Here is a tiny trained network, its code and every weight. The questions are about switching its units off for an input and a target symbol, where a switched-off unit gives its printed mean instead of its output.

import numpy as np


def w(rows, s, z=0):
    codes = np.array(rows[::2]) - 128.0
    scale = np.full(codes.shape[1], s)
    scale[-1] = z or s
    return codes * scale


def norm(h):
    return h / np.sqrt((h * h).mean(-1, keepdims=True) + 1e-5)


def f(y):
    return y / 2 * (1 + np.tanh(0.7978845608 * (y + 0.044715 * y**3)))


def softmax(a):
    e = np.exp(a - a.max(-1, keepdims=True))
    return e / e.sum(-1, keepdims=True)


def log_softmax(a):
    a = a - a.max(-1, keepdims=True)
    return a - np.log(np.exp(a).sum(-1, keepdims=True))


def net(x, mask):
    ids = ['αγδζλμξπσφψω'.index(c) for c in x.split()]
    T = len(ids)
    res = E[ids] + P[:T]
    u = 0
    for l in range(2):
        q, k, v = (norm(res) @ M[l].T for M in (Q, K, V))
        z = softmax(np.where(np.tri(T) > 0, q @ k.T / 3**0.5, -1e9)) @ v
        res = res + np.where(mask[u], z, O[l][:, -1]) @ O[l][:, :-1]
        u += 1
        y = f(norm(res) @ A[l][:, :-1].T + A[l][:, -1])
        res = res + np.where(mask[u : u + 8], y, B[l][:, -1]) @ B[l][:, :-1]
        u += 8
    return log_softmax(norm(res)[-1] @ U[:, :-1].T + U[:, -1])


Q, K, V, O, A, B = {}, {}, {}, {}, {}, {}
E = w([
[47,191,79,61,50,70,52,97,213],'α',
[47,155,53,182,34,239,65,34,89],'γ',
[91,92,114,229,28,181,118,102,151],'δ',
[99,184,129,208,104,242,112,160,102],'ζ',
[101,75,142,195,50,101,129,186,187],'λ',
[20,83,86,71,187,25,88,149,138],'μ',
[135,219,170,84,22,65,160,72,197],'ξ',
[166,132,205,157,155,50,126,180,82],'π',
[86,253,154,163,176,233,57,35,84],'σ',
[59,231,98,154,192,135,115,154,204],'φ',
[108,100,134,41,45,162,23,174,149],'ψ',
[106,38,165,171,168,180,14,68,229],'ω',
],0.0038)
P = w([
[254,123,72,97,110,137,85,79,124],'0',
[176,102,91,130,111,136,115,115,104],'1',
[139,119,119,119,112,142,109,123,106],'2',
[114,126,147,127,111,144,112,150,110],'3',
[86,129,181,135,107,144,117,169,117],'4',
[58,142,226,135,111,154,118,165,113],'5',
[51,158,220,124,108,133,94,166,138],'6',
],0.0036)
Q[0] = w([
[123,118,193,120,90,115,52,151,104],'0.h1',
[255,53,41,91,161,134,220,62,124],'0.h1',
[131,78,59,121,133,143,106,113,148],'0.h1',
],0.0067)
K[0] = w([
[7,120,195,149,117,199,73,100,168],'0.h1',
[208,133,2,135,128,121,150,124,122],'0.h1',
[237,87,83,142,166,125,77,96,137],'0.h1',
],0.0048)
V[0] = w([
[171,143,178,163,45,169,178,179,142],'0.h1',
[62,138,150,140,89,215,69,108,252],'0.h1',
[145,31,224,218,223,151,49,161,193],'0.h1',
],0.0028)
O[0] = w([
[163,215,4,56,186,121,34,244,51,138],'0.h1',
[198,18,53,98,217,112,247,103,108,208],'0.h1',
[111,200,90,88,78,180,225,23,147,255],'0.h1',
],0.0032,0.0029)
A[0] = w([
[94,109,113,81,85,119,151,62,196,159],'0.n1',
[151,254,96,147,175,180,150,125,142,182],'0.n2',
[88,123,120,93,215,73,139,106,176,141],'0.n3',
[85,89,111,122,95,168,61,182,87,183],'0.n4',
[58,105,175,179,130,135,97,91,78,247],'0.n5',
[87,49,130,185,121,116,129,111,176,107],'0.n6',
[196,103,174,96,129,188,77,117,148,182],'0.n7',
[132,115,143,172,160,238,114,131,132,169],'0.n8',
],0.0042,0.0013)
B[0] = w([
[160,45,70,153,170,100,189,239,96,252],'0.n1',
[194,74,244,111,86,34,112,194,37,198],'0.n2',
[172,149,187,193,3,163,146,154,116,164],'0.n3',
[178,162,205,167,120,93,97,27,207,208],'0.n4',
[195,86,53,149,67,75,174,158,221,254],'0.n5',
[190,104,70,74,46,136,89,172,74,177],'0.n6',
[26,79,174,64,190,110,167,98,193,200],'0.n7',
[102,140,141,133,153,16,166,167,145,218],'0.n8',
],0.0029,0.0018)
Q[1] = w([
[69,190,163,123,142,85,83,130,89],'1.h1',
[173,207,13,80,226,252,62,28,110],'1.h1',
[125,128,126,72,126,62,216,147,113],'1.h1',
],0.0044)
K[1] = w([
[131,180,139,170,89,140,167,148,117],'1.h1',
[253,93,97,148,136,100,74,122,92],'1.h1',
[69,97,138,177,175,184,179,132,113],'1.h1',
],0.0052)
V[1] = w([
[149,161,59,86,83,148,61,52,220],'1.h1',
[141,52,233,51,250,155,77,3,151],'1.h1',
[145,188,43,37,86,102,166,87,161],'1.h1',
],0.0022)
O[1] = w([
[78,165,226,169,187,152,225,168,51,252],'1.h1',
[2,135,172,111,91,207,115,152,121,248],'1.h1',
[225,206,189,242,213,154,109,158,177,116],'1.h1',
],0.0036,0.00027)
A[1] = w([
[109,69,129,155,90,98,143,194,115,249],'1.n1',
[83,204,167,171,122,104,90,110,90,74],'1.n2',
[83,128,55,185,126,123,43,55,252,143],'1.n3',
[91,106,153,114,70,158,93,146,216,160],'1.n4',
[150,158,179,167,125,85,159,114,193,74],'1.n5',
[99,155,147,43,139,100,126,171,145,151],'1.n6',
[134,82,218,134,212,85,106,186,102,98],'1.n7',
[107,26,26,130,162,180,194,61,216,121],'1.n8',
],0.0038,0.0016)
B[1] = w([
[113,154,138,98,143,198,83,39,139,237],'1.n1',
[154,149,90,102,45,111,152,246,169,161],'1.n2',
[169,134,127,148,129,76,206,65,104,151],'1.n3',
[101,202,124,206,161,146,122,128,134,180],'1.n4',
[89,111,71,177,126,123,125,117,157,167],'1.n5',
[137,105,105,133,155,206,102,111,55,166],'1.n6',
[94,73,53,137,199,145,183,108,136,179],'1.n7',
[90,178,85,63,101,140,119,254,106,254],'1.n8',
],0.0039,0.0031)
U = w([
[108,67,118,176,219,110,165,112,169,99],'α',
[169,138,222,108,82,184,254,57,41,166],'γ',
[203,137,122,140,151,112,153,175,45,30],'δ',
[133,137,93,115,163,78,149,129,70,10],'ζ',
[189,140,131,186,222,136,109,184,177,134],'λ',
[184,11,94,85,70,108,90,66,189,128],'μ',
[102,101,127,172,159,105,145,124,128,56],'ξ',
[89,174,131,235,74,74,164,37,231,173],'π',
[113,203,213,129,19,94,32,212,137,163],'σ',
[180,77,82,28,111,115,39,99,50,112],'φ',
[29,161,209,134,165,239,62,43,140,175],'ψ',
[10,119,44,56,115,213,191,209,116,188],'ω',
],0.0046,0.0012)

Each question gives the input, a string of symbols that net reads in full, and the target symbol t.
The units are the heads (3 rows each of Q, K, V and O) and the neurons (one row each of A and B). Each row of codes is followed by its name. A weight is (code - 128) times the scale printed after its matrix; where a second scale follows, it is the last column's (O, A, B and U).
mask holds one flag per unit, layer by layer, with each layer's heads first. A switched-off unit (its flag False) gives its mean, the last column of its rows in O or B, instead of its output. The means were averaged over made-up inputs and are rounded, as every weight is.
A unit's drop is (log p(t) with every unit on - log p(t) with that unit switched off) / (log p(t) with every unit on - log p(t) with every unit switched off).
The circuit of an input: a set's keep is (log p(t) with only the set's units on - log p(t) with every unit switched off) / (log p(t) with every unit on - log p(t) with every unit switched off). Starting from the 12 units with the biggest drops (on a tie, the unit counted first), units are removed one at a time, each time the one whose removal leaves the highest keep (on an exact tie, the one counted first), for as long as the keep stays at least 0.8.
circuit, biggest first: the units of the circuit, biggest drop first
unit that matters most: the unit with the biggest drop
top k neurons: the k neurons with the biggest drops, biggest first
top k neurons in layer l: the k neurons of layer l with the biggest drops, biggest first
input ξ ω ω π, target γ: circuit, biggest first	0.h1, 1.n8
input λ α π π ξ, target σ: circuit, biggest first	0.h1
input δ α μ, target μ: top 2 neurons in layer 1	1.n1, 1.n4
input μ ζ ξ μ π π, target σ: circuit, biggest first	0.h1, 1.h1
input α ω σ, target γ: circuit, biggest first	0.n2, 0.h1
input ω ω μ π ω π, target γ: top 4 neurons in layer 0	0.n4, 0.n1, 0.n8, 0.n7
input ζ π μ ψ ω φ, target γ: circuit, biggest first	0.h1, 0.n2, 0.n3, 1.n8
input φ π π φ, target σ: circuit, biggest first	0.n2, 0.h1
input ω ψ π ζ λ, target π: top 3 neurons in layer 0	0.n4, 0.n1, 0.n2
input μ μ ζ ω σ φ, target ψ: top 4 neurons in layer 1	1.n1, 1.n8, 1.n3, 1.n2
input π π ζ π π γ α, target π: top 3 neurons	1.n8, 1.n3, 0.n2
input ζ ω ξ, target γ: top 2 neurons in layer 1	1.n8, 1.n7
input μ ω σ, target γ: top 2 neurons	0.n2, 1.n8
input π α ω φ π, target μ: top 3 neurons in layer 1	1.n8, 1.n4, 1.n3
input π π ψ π, target ω: top 3 neurons	1.n7, 1.n2, 0.n1
input ω α π π π σ, target σ: top 3 neurons	0.n2, 1.n2, 0.n5
input ω ψ π μ, target ψ: top 3 neurons	1.n1, 0.n3, 0.n7
input ζ α δ ψ ψ, target ψ: unit that matters most	0.n4
input μ π δ, target π: top 2 neurons	0.n4, 1.n3
input ψ σ ζ, target ψ: top 3 neurons	0.n2, 1.n1, 1.n8
input π π μ μ, target π: top neuron	0.n5
